In the rows, 128 means zero.
Each row of numbers stands for one thing and depends on some of the facts below. Use the named rows to name the rest.

Facts:
k64 (μ 807) (Λ k602, k706, k14) (Φ k586) (Δ k328)
k903 (μ 698) (Φ k646) (Δ k789)
k349 (μ 698) (Φ k283) (Δ k157) (σ k777)
k263 (μ 698) (Φ k202)
k256 (Φ k199)
k89 (μ 666) (Φ k105)
k731 (σ k347)
k519 (μ 707) (Φ k199) (σ k493)
k485 (μ 666) (Φ k537)
k260 (μ 807) (Λ k644, k797, k988, k731) (Φ k597)
k799 (μ 707) (Φ k597)
k216 (μ 666) (Φ k105)
k723 (μ 666) (Λ k907) (Φ k434)
k933 (μ 64) (Φ k569) (σ k586)
k2 (Φ k586)
k312 (Φ k126)
k292 (μ 666) (Λ k455, k892) (Φ k595)
k988 (μ 807) (Φ k312)
k849 (μ 698) (Φ k105) (σ k755)
k797 (Φ k126)
k417 (Λ k621, k234, k485, k788, k644) (Φ k692) (σ k595)
k253 (μ 698) (Φ k533)
k518 (μ 666) (Φ k797) (σ k329)
k420 (Φ k104)
k605 (μ 707) (Φ k105) (Δ k798)
k577 (μ 698) (Φ k797)
k17 (Φ k384)
k221 (μ 707) (Λ k438, k744, k690, k908) (Φ k283) (Δ k679)
k744 (μ 64) (Φ k927) (Δ k188)
k379 (μ 64) (Λ k734, k305) (Φ k765)
k907 (μ 707) (Φ k569) (Δ k933) (σ k731)
k821 (Φ k586)
k908 (μ 698) (Φ k755)
k944 (μ 666) (Φ k621) (Δ k777)
k141 (μ 698) (Λ k463) (Φ k593) (Δ k68) (σ k988)
k777 (μ 64) (Φ k621)
k207 (μ 65) (Φ k199) (σ k793)
k182 (μ 707) (Λ k207, k577, k14, k434) (Φ k420) (σ k445)
k493 (μ 707) (Λ k634, k216, k774) (Φ k852) (σ k138)
k157 (μ 698) (Φ k283) (σ k551)
k154 (μ 64) (Φ k927) (σ k305)
k952 (μ 698) (Φ k793) (Δ k376) (σ k182)
k824 (μ 698) (Φ k434) (σ k852)
k715 (μ 698) (Φ k646)
k586 (Λ k401, k420, k577, k445) (σ k169)
k793 (Φ k384)
k710 (μ 65) (Φ k731) (σ k602)
k194 (Φ k673)
k262 (μ 707) (Λ k234, k485, k216, k667, k875) (Φ k434)
k45 (μ 698) (Φ k597)
k246 (μ 707) (Φ k692) (Δ k138)
k14 (μ 698) (Φ k126) (σ k673)
k673 (σ k538)
k644 (μ 64) (Φ k595)
k884 (μ 64) (Φ k597) (σ k216)
k234 (μ 707) (Φ k821)
k22 (μ 707) (Φ k434)
k734 (μ 698) (Φ k283) (Δ k221)
k138 (μ 64) (Λ k755, k455, k256) (Φ k692)
k285 (μ 707) (Λ k520, k788, k263, k944) (Φ k199)
k376 (μ 707) (Λ k933, k546, k673) (Φ k793)
k175 (μ 64) (Φ k202) (Δ k263)
k687 (μ 666) (Λ k706, k952) (Φ k434) (Δ k22)
k397 (μ 65) (Φ k533) (Δ k253)
k755 (Φ k104)
k852 (Λ k463) (Φ k586)
k188 (μ 64) (Φ k927)
k283 (Λ k799, k438, k22) (Φ k537)
k776 (Φ k538)
k328 (μ 65) (Λ k621) (Φ k586)
k855 (μ 698) (Λ k551) (Φ k194)
k455 (μ 666) (Φ k104)
k465 (μ 698) (Φ k821) (σ k384)
k289 (Λ k798, k89)
k953 (μ 64) (Λ k616) (Φ k673) (σ k10)
k384 (σ k463)
k40 (μ 807) (Φ k104) (σ k937)
k329 (μ 64) (Φ k417) (σ k485)
k546 (Φ k104)
k595 (Λ k401, k253, k908) (Φ k597)
k419 (μ 707) (Φ k755) (σ k519)
k445 (μ 65) (Φ k776)
k551 (μ 64) (Φ k17) (σ k302)
k798 (μ 666) (Φ k105) (Δ k216)
k765 (Φ k289)
k326 (μ 698) (Φ k105) (Δ k849)
k679 (μ 65) (Φ k283) (Δ k734) (σ k420)
k660 (μ 698) (Φ k927) (σ k903)
k603 (μ 807) (Λ k605, k349, k14, k731) (Φ k586)
k667 (μ 707) (Φ k793)
k937 (μ 707) (Φ k194) (σ k331)
k814 (μ 707) (Φ k538)
k875 (μ 707) (Φ k434)
k837 (μ 65) (Φ k731) (Δ k730) (σ k397)
k202 (Φ k569)
k774 (μ 65) (Φ k2)
k302 (μ 698) (Λ k605, k297) (Φ k595)
k602 (μ 698) (Φ k793) (Δ k667, k952)
k347 (μ 666) (Φ k256) (σ k89)
k126 (Λ k634, k154, k660)
k873 (μ 707) (Φ k852) (σ k799)
k892 (μ 698) (Φ k312)
k520 (μ 64) (Φ k17)
k646 (Φ k569)
k104 (Λ k621, k329) (σ k289)
k438 (μ 707) (Φ k673) (σ k5)
k68 (μ 698) (Λ k519, k340, k601) (Φ k593)
k340 (μ 698) (Φ k755)
k105 (Φ k634)
k690 (μ 65) (Φ k417)
k788 (μ 666) (Φ k194) (Δ k937) (σ k789)
k506 (μ 707) (Λ k331) (Φ k538)
k593 (Φ k199)
k616 (μ 707) (Φ k621)
k538 (Λ k903, k14) (σ k577)
k468 (μ 698) (Λ k690, k207, k616) (Φ k283) (Δ k221) (σ k438)
k634 (σ k207)
k331 (μ 64) (Φ k546)
k621 (Φ k597)
k355 (μ 666) (Φ k533) (σ k234)
k533 (Φ k569) (σ k933)
k434 (Φ k537)
k874 (μ 64) (Λ k355, k616, k40, k397) (Φ k595)
k46 (μ 807) (Λ k907, k397, k988, k2) (Φ k546) (σ k944)
k169 (μ 666) (Λ k937, k789, k312, k551, k518, k22) (Φ k634)
k10 (μ 707) (Φ k755) (σ k68)
k601 (μ 64) (Φ k586)
k592 (μ 698) (Φ k202) (σ k263)
k305 (μ 707) (Φ k673) (Δ k953)
k280 (μ 698) (Λ k616, k715) (Φ k312)
k297 (μ 707) (Φ k646)
k536 (μ 698) (Λ k621, k799, k597, k789, k434) (Φ k755) (Δ k340, k419)
k637 (μ 64) (Λ k188, k679) (Φ k289)
k706 (μ 698) (Φ k533)
k463 (μ 64) (Φ k731)
k401 (μ 698) (Φ k852) (Δ k493)
k730 (μ 65) (Λ k793) (Φ k731) (σ k349)
k927 (Λ k10, k245, k465, k715, k274) (Φ k569) (σ k837)
k274 (μ 707) (Φ k927) (σ k533)
k74 (μ 698) (Λ k793, k516, k329) (Φ k417)
k789 (μ 707) (Φ k646) (Δ k715) (σ k40)
k516 (μ 666) (Φ k199) (σ k592)
k5 (μ 807) (Φ k634) (σ k355)
k245 (μ 64) (Φ k199)
k129 (μ 65) (Λ k644, k533) (Φ k533)

Some rows with their names:
k646: [105  98 158 118 137 147 126 151 116 155 144  96 142 114 138 164 150 104
 124 126 152 132 150  99 135 132 111 151]
k937: [121 165 175 156  99 102 122 136  91 171 146  78  93 147 105 152  75  72
 101 167 118  91 152 151  86 110 124 107]
k126: [110 102 155 170 134 146 131 133 127 145 126 123 146 108 154 149 126 105
 136 124 149 127 141 105 123 124 132 149]
k207: [109  94 143 159 143 145 125 147 161 161 116  94 140 110 159 123 173 134
 129 112 147 122 136 109 117 121 112 156]
k518: [ 96 117 160 135 107 117 128 135 111 137 115 137 133 140 129 148 155 154
 104 144 142 126 127 115 101  97 118 121]
k520: [121 124 148 116 118 137 125 149 138 144 128 114 127 130 127 140 119 142
 112 144 134 125 144 125 111 122 120 131]
k952: [113 124 163 117 104 117 126 142 153 116 105 147 140 164 141 157 159 158
 104 128 125 124 129 115  86  93 133 125]
k417: [ 91  99 165 161 119 131 128 123 105 137 113 142 162 120 166 153 153 116
 123 113 146 132 126  92 124  98 124 137]
k154: [ 95 115 161 103 124 122 125 148 121 142 124 122 135 160 128 152 164 133
 108 135 141 146 133 110 100 104 102 127]
k715: [120 132 157  91 131 133 123 152 139 142 125  92 123 161 118 144 124 112
 137 133 134 147 139 119  96 122 107 137]
k260: [130 120 136 128 140 133 125 139 144 110 121 126 135 140 143 133  93 108
 122 128 119 144 144 125 101 132 130 142]
k597: [106 110 156 165 113 148 130 140 140 166 118 111 138 113 150 140 155 125
 146 126 154 119 137 106 122 112 114 143]
k331: [137 144 140 214 137 132 118 154 158 205 148  59 115 132 136 134  98  45
 127 131 111  95 161 146 103 132 120 138]
k202: [103 107 165 135 138 148 125 150 114 166 134 107 147 121 144 165 157  89
 135 110 152 128 147  94 140 119 105 146]
k798: [122 135 144 146 129 139 121 155 131 159 128 115 127 132 113 144 131 125
 109 142 135 115 131 121 121 105 124 127]
k297: [112 146 158 127 130 121 137 151 123 126 140 111  97 165  76 155  97 124
 118 185 152 144 151 132  84 120 133 108]
k927: [ 89  95 175 116 131 130 125 140  93 151 128 127 162 128 153 173 170  98
 114 106 149 143 131  83 143 100 104 140]
k194: [116 101 149 140 124 151 128 143 118 148 134 110 145  97 142 154 131 122
 122 128 144 111 144 106 133 129 124 153]

Name these rows:
No name comes twice in this set of rows, the named rows included.
[106  87 162 104 140 127 116 124 110 129 118 118 160 103 167 147 142 125
  95  99 128 131 119  92 135 117 113 159] => k730
[ 91 108 126 185 115  87 115 129  58 169 135 101 130 131 168 120  83 104
  59 110  88 143 139 126 110 114  84 109] => k468
[107  94 140  61 154 197 144 159 160  70 106 176 151 125  92 155 169 220
 182 147 207 196 121  77 134 131 132 150] => k533
[125 130 156  88 130 135 120 152 139 142 136  89 124 152 112 151 117 122
 119 137 134 147 146 117 102 131 112 139] => k253
[130 152 160 107 125 124 127 134  95  93 144 126 107 134  85 161  40 112
  98 180 129 125 145 139 104 133 154 118] => k493
[135 127 153  76 105 135 124 143 138 120 127 107 117 131 121 140  94 144
 114 140 125 122 146 129  97 133 118 140] => k340
[106  91 155 117 173 143 119 152 140 151 137  92 147 114 155 147 157  93
 124 100 147 144 143  96 145 127 108 161] => k129
[100 117 153  85 115 118 126 145 118 132 129 117 138 162 129 154 149 149
  98 139 132 148 139 109 109 108 105 126] => k660
[140 161 159 174 111 117 129 154 121 178 163  60  79 129  89 147  53  73
  98 183 115  85 178 163  91 142 135 116] => k234
[113 120 109 154 124 133 121 150 112 153 122  98 112 127 120 102  76 149
 121 134 122 163 130 126  92 142  94 123] => k734
[145 125 118  75 191 200 139 161 186  35 111 184 118 118  70 134  67 186
 177 162 185 187 132 113 132 150 169 142] => k169
[129 126 150 164 125 111 117 143 135 174 134  82 126 142 161 139 114  74
 105 112  98 107 155 135  93 120 109 137] => k5
[135 140 147 109 144 149 124 164 164 150 138  77 110 148 111 133 107  95
 160 139 136 143 156 128 103 139 114 143] => k263
[ 98  86 155 133 137 130 119 135 132 150 112 122 160 115 174 139 181 136
 112  99 140 127 121  96 125 104 107 149] => k710
[125 123 146  86 137 136 120 154 127 123 144 108 127 144 115 157 105 115
 109 134 128 144 151 119 116 137 120 141] => k592

Now the same things, written a new way:
Known rows:
k14: [ 31  73 132  97 168 121 124 176 172 125  72 164  96 128 143 141  90 174
 140 155 156 134 155  92 151 129  97  69 156 136 167]
k438: [111 118  94  71  89 133 119 177 121 167 120 114 151 149 132 133 114  89
 143 150 163 123  79 145 124 107 133  68  68 102  95]
k797: [114  97 144 162 148 132  91 118 126 149 160 122 107 104 128 119 109 129
 135  66 101 140 160 119 127 129 135 159 171 115 136]
k789: [194 181 113  52  82 134 193 122  82  77 144 103 152 115 143 162 127 166
 116 175 116 119  87 130 175 140 120  57  97 102 159]
k927: [ 94 158 124 101 122 149 126 156 160 156 110 158 118 117 140 164  84 158
 144  52 106 141 160  89 122 134 121  65  51 115 112]
k679: [172 132  92  49 135 119 128 173 118  45 102 137 152 150 174 129 139 116
 125 169 132 131 122 166 125 133 103  64 192 144  90]
k89: [119 117 152 206 114  87 104  53 144 171 127 124 132 105 110 141 106  96
 143 141 104 120 124 111 139 141 139 179  79 115 128]
k597: [118  97 146 171 150 123  93 113 126 150 161 117 109 116 126 119 114 130
 131  59 114 136 158 115 131 128 138 153 177 113 135]
k690: [102 140 101  66 135 150 162 155  93  51 153 106 134 140 121  94 173 132
 105 136 159 120 107 162 106 109 118 137 172 149 106]
k157: [ 59  78 118 114 169 141  99 169 186  95  72 156 103 120 151 158 130 140
 148 159 130 142 159 108 149 132  95  64 176 132 186]
k533: [131 149 134 125 136 153 126  62 180 168  85 168 120  93 139 168  80 176
 124  83 139 163 162 121 126 121 109  60  80 155  84]
k194: [115  99 144 164 148 129  93 116 127 147 160 121 107 105 128 120 110 129
 135  65 100 139 159 119 125 129 135 160 168 115 134]
k673: [139 105 134 105 137 122  92 146 157 170 100 144 121 111 157 154  91 135
 146  73 133 145 154  96 154 124 121  64 155 107 112]
k246: [193 146 121  95 100 125 164  92  90 127 162 110 151 143 120 103 155 105
 109 165 117 121  98 162 112 124 131 155 129 128 113]
k68: [ 34  86 136 175 172 136 122 165 156  84 106 139  95 140 112 121 136 175
 130 129 130 122 161 106 124 133 103 155 167 140 191]
k884: [213 170 118  79  87 111 146 118 108 168 106 117 152 138 141 142 133  98
 130 162 166 122  75 142 142 122 144  74  87 127  78]
k129: [ 98 164 102  64 122 164 177 174  95  45 154 114 142 148 112 112 167 136
  96 140 145 121 136 156 106 118 131 145  92 161 112]
k202: [ 90 110 142 157 129 148 118 110 122 118 165 131 103  96 119 145  93 125
 129  44  91 148 161 120 110 134 126 142  82 125 133]

Which thing is each row?
No name comes twice in this set of rows, the named rows included.
[207 130 151 184 101  77 123  66 150 174  84 150 148 119 140 162  96 101
 148 152 107 123 121  90 166 143 121  70  72  96 149] => k788
[162 126 150 206 111 107  87  59 159 165 120 126 137  94 116 148 121  92
 148 163  88 128 135 121 142 142 139 183  83 121 145] => k485
[107  95 146 166 151 119  94 114 123 154 161 120 106 112 126 111 110 135
 131  59 116 135 158 113 130 126 135 157 180 112 130] => k755
[137 162 138 131 162 138  97  86 184 180  79 166 129 119 149 157  84 219
 128 138 166 147 160 105 149 113 126  76 175 148  84] => k586
[ 25 146 113 185 173 124 118 148 170  80 118 131  89 133 112 133 160 222
 146  88 129 113 161 106 104 134  99 149 170 114 182] => k280
[155 148 149 200 117 105 100  69 150 174 117 150 146 117 119 138  97 101
 148 186  79 121 144 117 135 143 137 193  74 108 171] => k687
[162 109 134 148 146 157  73 133 148 132 144 128 113  75 147 130 130 112
 148 139  79 152 160 137 127 135 131 178 181 124 160] => k434
[ 41  85 130  93 170 119 142 176 165 143  75 173 117 145 141 140  91 208
 137 170 137 125 160  92 147 133  98  74 152 122 191] => k141
[219 173 116  75  86 117 145 127 109 167 103 122 153 137 145 144 128  97
 131 164 159 124  77 141 143 123 144  73  81 129  78] => k551
[146 111 152 205 115  79 117  43 131 173 136 131 142 120 110 139 100  98
 140 151  93 120 135 119 136 141 129 173  87 100 158] => k944
[133 104 135  98 136 123  94 152 157 169  97 149 120 110 157 152  87 136
 144  88 130 146 153  94 153 126 121  67 149 109 114] => k731
[186 181 100  79 124 103 113 140 107  84 159 127 154 149 159 103 131 105
 123 175  88 116 126 167 110 142 138 181 160 140  85] => k221
[ 40  91 138 184 171 144 115 169 162  77 110 135 100 144 110 130 150 161
 128 116 137 122 162 104 131 135 107 148 166 146 192] => k74
[119 144  95  48 123 144 162 173 111  97  95 122 143 144 149 129 158 139
 121 150 191 125  91 150 124 106 110  62 160 141  91] => k207

